How the elements are linked:
* | v o p a s k
q548 | q550 q436 q546 q686 q71 q986
q970 | q53 q986 q231 q305 q246 q550
q297 | q466 q93 q397 q971 q772 q282
q397 | q31 q297 q761 q979 q124 q263
q575 | q317 q4 q78 q306 q939 q972
q671 | q208 q263 q988 q981 q202 q31
q624 | q972 q372 q258 q844 q991 q4
q114 | q4 q981 q160 q466 q671 q372
q195 | q159 q525 q758 q780 q329 q278
q466 | q160 q124 q31 q397 q981 q202
q843 | q772 q265 q93 q449 q464 q561
q872 | q523 q746 q49 q384 q452 q500
q317 | q278 q384 q6 q78 q872 q525
q972 | q525 q539 q452 q258 q578 q384
q986 | q186 q758 q970 q899 q159 q754
q258 | q452 q624 q746 q208 q539 q575
q772 | q981 q193 q124 q93 q368 q979
q436 | q754 q6 q548 q329 q278 q758
q93 | q124 q843 q297 q414 q193 q911
q306 | q78 q160 q578 q991 q4 q258
q686 | q546 q329 q159 q195 q436 q899
q991 | q578 q31 q539 q372 q160 q208
q124 | q114 q772 q466 q297 q566 q477
q384 | q49 q939 q317 q575 q746 q847
q4 | q384 q988 q575 q160 q208 q539
q561 | q979 q53 q911 q604 q414 q193
q160 | q575 q114 q306 q31 q988 q624
q305 | q231 q899 q792 q71 q986 q546
q49 | q899 q872 q278 q317 q780 q329
q202 | q624 q477 q844 q263 q761 q114
q500 | q436 q78 q329 q847 q317 q780
q6 | q71 q317 q436 q500 q49 q195
q265 | q193 q550 q843 q612 q992 q53
q78 | q6 q575 q500 q578 q384 q452
q939 | q872 q208 q384 q4 q258 q578
q578 | q500 q306 q847 q539 q575 q746
q452 | q195 q972 q780 q746 q847 q317
q186 | q414 q246 q53 q970 q612 q992
q278 | q305 q49 q71 q6 q523 q686
q368 | q263 q866 q566 q193 q911 q297
q899 | q970 q523 q305 q278 q758 q548
q612 | q843 q546 q449 q246 q550 q231
q866 | q282 q604 q368 q464 q561 q93
q550 | q464 q754 q265 q546 q792 q186
q992 | q866 q792 q464 q550 q231 q449
q780 | q758 q452 q523 q872 q525 q6
q979 | q761 q971 q477 q911 q297 q566
q372 | q539 q761 q624 q202 q31 q988
q792 | q604 q305 q992 q754 q970 q612
q329 | q548 q500 q686 q525 q6 q523
q604 | q911 q231 q866 q992 q53 q843
q754 | q992 q71 q550 q548 q305 q246
q246 | q449 q159 q186 q986 q546 q792
q539 | q847 q991 q972 q624 q306 q939
q193 | q566 q464 q772 q843 q866 q971
q523 | q986 q780 q899 q49 q195 q436
q31 | q306 q466 q991 q761 q114 q844
q844 | q258 q202 q208 q671 q372 q160
q208 | q746 q844 q939 q988 q624 q306
q911 | q477 q561 q282 q866 q971 q772
q414 | q297 q449 q971 q53 q843 q866
q464 | q368 q992 q193 q265 q604 q414
q758 | q246 q195 q986 q523 q686 q71
q449 | q93 q612 q414 q186 q265 q604
q477 | q372 q979 q202 q282 q397 q981
q71 | q792 q278 q754 q436 q899 q159
q566 | q671 q368 q981 q772 q282 q397
q971 | q397 q414 q979 q561 q93 q368
q53 | q971 q186 q561 q231 q449 q464
q159 | q612 q686 q246 q758 q548 q305
q546 | q265 q548 q612 q159 q754 q970
q282 | q202 q911 q263 q368 q979 q124
q525 | q686 q847 q195 q452 q500 q49
q761 | q991 q397 q372 q477 q466 q671
q746 | q780 q258 q872 q939 q972 q78
q231 | q561 q970 q604 q792 q186 q265
q847 | q329 q578 q525 q972 q78 q872
q981 | q988 q566 q114 q124 q263 q761
q263 | q844 q282 q671 q566 q477 q466
q988 | q939 q671 q4 q114 q844 q991

The rows follow the links: the fewer symbols apart two elements are, the more alike their rows tend to be.

Each row is also shifted at random along 3 hidden directions that mean nothing.

Some elements, each with a row of numbers:
q548
-212  -240   -28  -374   278   -21    12   249   223   148  -180    67   591   -38  -280  -257   117  -240   193   -59   294  -498  -244  -375  -661
q991
 444   770    -9   -57   -61   117  -151    50   -31    -2   182  -247  -313  -275   243   186  -140   226  -317   252     9   471   624   531   350
q436
-250  -465   113   388   292  -343  -189   260   198   570  -121   -37   531  -305  -277  -292     1  -142    51   100   431  -432     4  -262  -643
q202
 154   117    47   465  -307    11    12  -251  -211  -462   165   -53  -618    46   287   253  -128   277  -191    65  -317   473   224   382   675
q539
 402   -37   267  -631   -45   255   -80   183   253   453   324  -271  -214  -416    32  -148  -291   265  -396   344   236   375   748   472   121
q384
 159  -128   200   114   118   -85  -233   309   276   -37   125  -252    86  -587   -25  -213  -238   235  -301   375   430    80   669   281  -210
q263
 150  -380   190  -304  -421   273   224  -306  -141    50   269    40  -696   281   167   117  -138   192  -157   -32  -376   470    53   242   694
q329
 -271  -1164    348    328    174   -273   -134    288    348    167     31    -93    346   -441   -291   -464   -177     78    -93    227    502   -346    231   -192   -555
q866
-149   209  -226   257  -146   -67   152  -383  -384   623   -71   234  -206   589    52   266   210  -235   259  -353  -469    -1  -653  -203   339
q546
-249  -156  -113  -454   209    39    85   107   105   131  -213   150   512   180  -234  -164   178  -310   299  -210   123  -485  -480  -464  -523
q78
 304   575     5  -123   248   -14  -289   384   257   -35    39  -282   246  -585    22   -82  -126   124  -248   341   433    55   673   312  -317
q578
 273   271   101  -146    99    97  -206   307   263  -704    97  -274    31  -556    91   -89  -195   299  -307   349   329   188   732   373   -98
q972
 169  -323   292   119    52   -93  -210   223   250   298   208  -261   -39  -556   -38  -219  -297   263  -348   381   376   173   707   337   -93
q452
 216   129   129  -163   247   -45  -243   365   305   444    92  -243   278  -565   -97  -220  -159    81  -258   333   482   -14   614   232  -399
q566
 136   644  -171   302  -227    12    75  -376  -412   273    66    88  -496   394   258   413    98   -14    12  -178  -489   352  -196   181   652
q523
-141  -725   226  -409   230   -25   -58   347   401   454    17   -72   491  -352  -334  -448  -105   -68   -23   161   488  -362   150  -212  -660
q208
 106  -334   260   708  -194  -129  -133    12    44  -896   168  -214  -429  -409   202     2  -269   454  -345   321    75   373   614   403   351
q258
 296   420    90   496    68  -176  -299   150    52   307   150  -288  -134  -503   135    40  -192   242  -347   370   211   294   708   473   109
q612
-432  -147  -196   506   104  -242    63   -98  -149  -417  -326   250   326   334  -109    47   267  -250   397  -289  -125  -451  -694  -515  -276
q604
-105   406  -301  -433   -12   152   207  -205  -207   332  -155   247   108   581   -35   182   280  -359   350  -406  -341  -183  -701  -325    26
q93
 -98   703  -368   697  -121  -181    72  -404  -502    42  -174   213  -218   548   191   444   281  -195   266  -345  -544    54  -599  -111   427
q981
 296   268    17  -429  -320   304   145  -247  -166   165   230   -14  -574   239   213   210  -103   132  -148   -39  -356   479   109   329   649
q397
 230   537  -120    45  -251   106    88  -348  -339   601   159    49  -534   340   235   348    22    20   -68  -121  -443   422   -79   262   669
q195
  44   318   -78  -532   387    55  -153   441   325   -60  -128  -108   643  -366  -185  -235    39  -118    19   131   486  -352   226  -107  -717
q6
-185   -73    39   835   328  -425  -323   319   168  -116  -173  -121   479  -521  -138  -176   -17     5   -42   238   463  -329   258   -82  -572
q31
 219   -89   161   131  -280   120    22  -155   -75  -477   236  -125  -598   -65   225   116  -204   353  -284   147  -180   483   397   422   577

The symbols that take the first to the second take the third to the fourth, perhaps in another order. What is the fourth?
Answer with the element's name.
A  341   337    95  -185   -38   183  -114   182   159  -836   145  -257  -206  -426   184    16  -200   350  -323   318   176   355   715   458   157
B -170  -597   211   245   253  -253  -200   330   279   346   -30   -99   445  -446  -256  -354  -102   -21   -55   202   499  -339   222  -132  -602
C  -349    457   -293    955    401   -438   -225    221      9  -1069   -462     40    700   -207    -66     22    260   -164    279    -41    246   -543   -248   -359   -649
D q464

A  206   247   -37  -241  -311   255   177  -311  -245  -194   132    54  -547   350   237   265    -7   101   -59  -124  -441   410   -55   210   660
B  200    44    94   305  -306    68    30  -223  -161  -500   184   -87  -608     7   270   200  -140   309  -222    95  -261   491   312   384   657
C -237  -228   -79  -539   234    86    80   188   207  -149  -213   129   562    91  -236  -223   145  -249   267  -152   204  -510  -366  -445  -617
D q612

A -368  -504   -61   188  -130   -52   230  -277  -186  -151  -160   288     1   524   -88    46   179  -210   334  -354  -318  -254  -759  -445    62
B  -39  -348     1  -336  -329   205   309  -380  -233   487   104   213  -442   598    54   138    53   -76   121  -292  -475   172  -481   -95   518
C   48   575  -310  -896   -84   392   304  -235  -197   -52  -101   224   -31   637    66   235   257  -273   282  -412  -418   -31  -613  -206   188
D q282

A  253  -332   257  -167  -339   167    93  -230   -84   626   367   -73  -674    69   123    60  -235   241  -291   110  -205   529   312   409   657
B  341   347   117    71   -19    19  -204   128    84    19   199  -250  -218  -423   147    35  -219   279  -352   315   168   361   701   482   178
C -294  -356   -61  -529   216   109   118   232   256  -916  -255   105   593    31  -221  -271   130  -157   267  -131   230  -523  -345  -476  -634
D q992

A  152   598   -89  -192   397   -66  -272   430   275   135   -91  -191   560  -513  -109  -147   -16   -63   -86   227   490  -225   417    75  -612
B -222  -164     8   350   316  -273  -190   326   220  -380  -199   -55   569  -375  -184  -234    44   -61    73   113   433  -428    69  -223  -678
C  -407  -1025    110   -550     12    134    260     30    196   -398   -148    221    344    263   -293   -304     90   -196    284   -222     57   -467   -570   -572   -412
D q992

A  391   573     4    -1  -198    96   -58  -173  -191   649   257  -122  -529    -6   233   250  -115   160  -265   106  -219   527   376   493   587
B  349   567    26   438  -125   -75  -178   -68  -144   315   190  -181  -434  -222   241   216  -156   227  -313   225   -76   485   514   531   479
C -239   123  -238   294  -134   -37   175  -336  -343  -181  -165   257  -105   559    68   252   251  -203   320  -367  -441   -93  -701  -290   243
D q93

A  336   416    47   274  -209    -3   -56  -229  -241   928   272   -92  -579    28   211   252  -140   146  -250   107  -258   542   299   455   641
B  374   325    81  -147  -191   181   -48   -55   -31   -82   239  -172  -471  -126   220   138  -190   274  -307   185   -91   509   516   486   488
C  260   824  -168   267  -238    90     9  -249  -290  -579    60   -42  -503   157   368   393    30   180  -114   -23  -375   467   137   361   655
D q114

A  522   830    -7  -614    73   257  -169   244   165   243   205  -296   -86  -409   132    37  -167   181  -357   315   219   373   758   518    80
B  354   155   184  -244    10    99  -165   184   197   231   235  -274  -149  -461    84   -80  -261   246  -375   362   253   313   746   455    75
C  168  -189   112  -330  -378   272   220  -328  -178   200   256    44  -652   328   176   145  -107   139  -121   -83  -396   448   -10   225   686
D q263

A  -82   715  -268   287   458  -233  -273   388   147  -478  -327   -79   735  -363   -88   -40   160  -159   133    89   411  -428    82  -169  -722
B -395  -150  -168   345   174  -205    41     9   -53  -345  -305   201   439   208  -161   -21   243  -265   360  -248     5  -480  -590  -500  -419
C  -87   750  -399   -34    32     6   124  -249  -328   364  -219   256   115   554    43   312   334  -372   362  -391  -392  -157  -718  -275    80
D q282

A  235   164   124   -50   150     2  -233   323   261  -250    88  -265    90  -574    36  -127  -207   232  -295   367   389   123   696   316  -192
B  299     2   233   165   -95   -22  -178    64    62   410   269  -244  -339  -387   106   -11  -267   293  -377   337   146   398   681   480   287
C -171   732  -369   -38   387  -125   -68   160   -30    72  -351   120   670   105  -129    47   331  -398   319  -210   112  -502  -435  -393  -591
D q686

A -318  -377   -72   483  -224  -111   216  -385  -320   -89   -87   259  -242   560    32   158   171  -117   267  -352  -445   -54  -687  -299   325
B -262   382  -346    25   147   -39    95   -61  -154  -343  -324   223   391   375   -65   120   331  -332   400  -338  -151  -400  -683  -461  -270
C   23    -7   105   268   286  -220  -288   371   259   184   -19  -210   377  -567  -121  -225  -124    71  -162   299   491  -170   479    95  -487
D q575

A -217   290  -187   140   370  -186  -151   294   163  -446  -313    26   695  -184  -158  -108   168  -208   214   -28   316  -494  -157  -315  -695
B  -93  -362   143  -123   269   -67  -144   384   381  -525   -72  -134   487  -482  -196  -339   -88    67   -48   222   512  -302   306  -111  -622
C -169  -471   106  -313   270   -73   -64   312   294   544   -77   -16   553  -221  -322  -356     2  -177    71    66   431  -435   -19  -290  -675
D q780

A   74   264  -126   101  -302   114   161  -368  -321  -327    46   128  -494   429   247   321    84    61    37  -196  -498   330  -282    98   639
B   86  -552   249   399  -401    20    89  -292  -136  -310   243   -44  -739    62   202   106  -221   347  -228    93  -273   487   223   329   706
C   38  -497   282    69   182  -142  -219   329   337   316   116  -229   215  -581  -162  -324  -245   159  -246   348   503   -76   562   140  -380
D q523

A -537   -88  -189  1320   197  -590  -120   -76  -219   -81  -383   199   413   139  -125    65   268  -282   386  -223   -37  -508  -639  -508  -362
B  -293   -718     13   -465   -288    282    427   -283    -91  -1146    -82    302   -199    587     -3      5    116    -35    282   -364   -401    -99   -680   -394    220
C -204  -388   -94  -938   -97   358   375  -127     6  -383  -118   273   112   567  -133   -56   170  -240   344  -377  -239  -257  -710  -448   -83
D q772

A  -98   -71    31   -17   330  -132  -176   385   294  -210  -130  -109   566  -416  -181  -257   -10   -55    12   158   465  -358   189  -140  -672
B -131   334  -211  -396   364   -28   -45   208   110   588  -230    65   661    41  -244  -125   199  -380   267  -143   230  -490  -328  -373  -645
C  352   148   159  -148  -143   153   -83    61   103  -321   244  -217  -372  -313   182    21  -239   332  -334   278    55   427   639   482   335
D q746

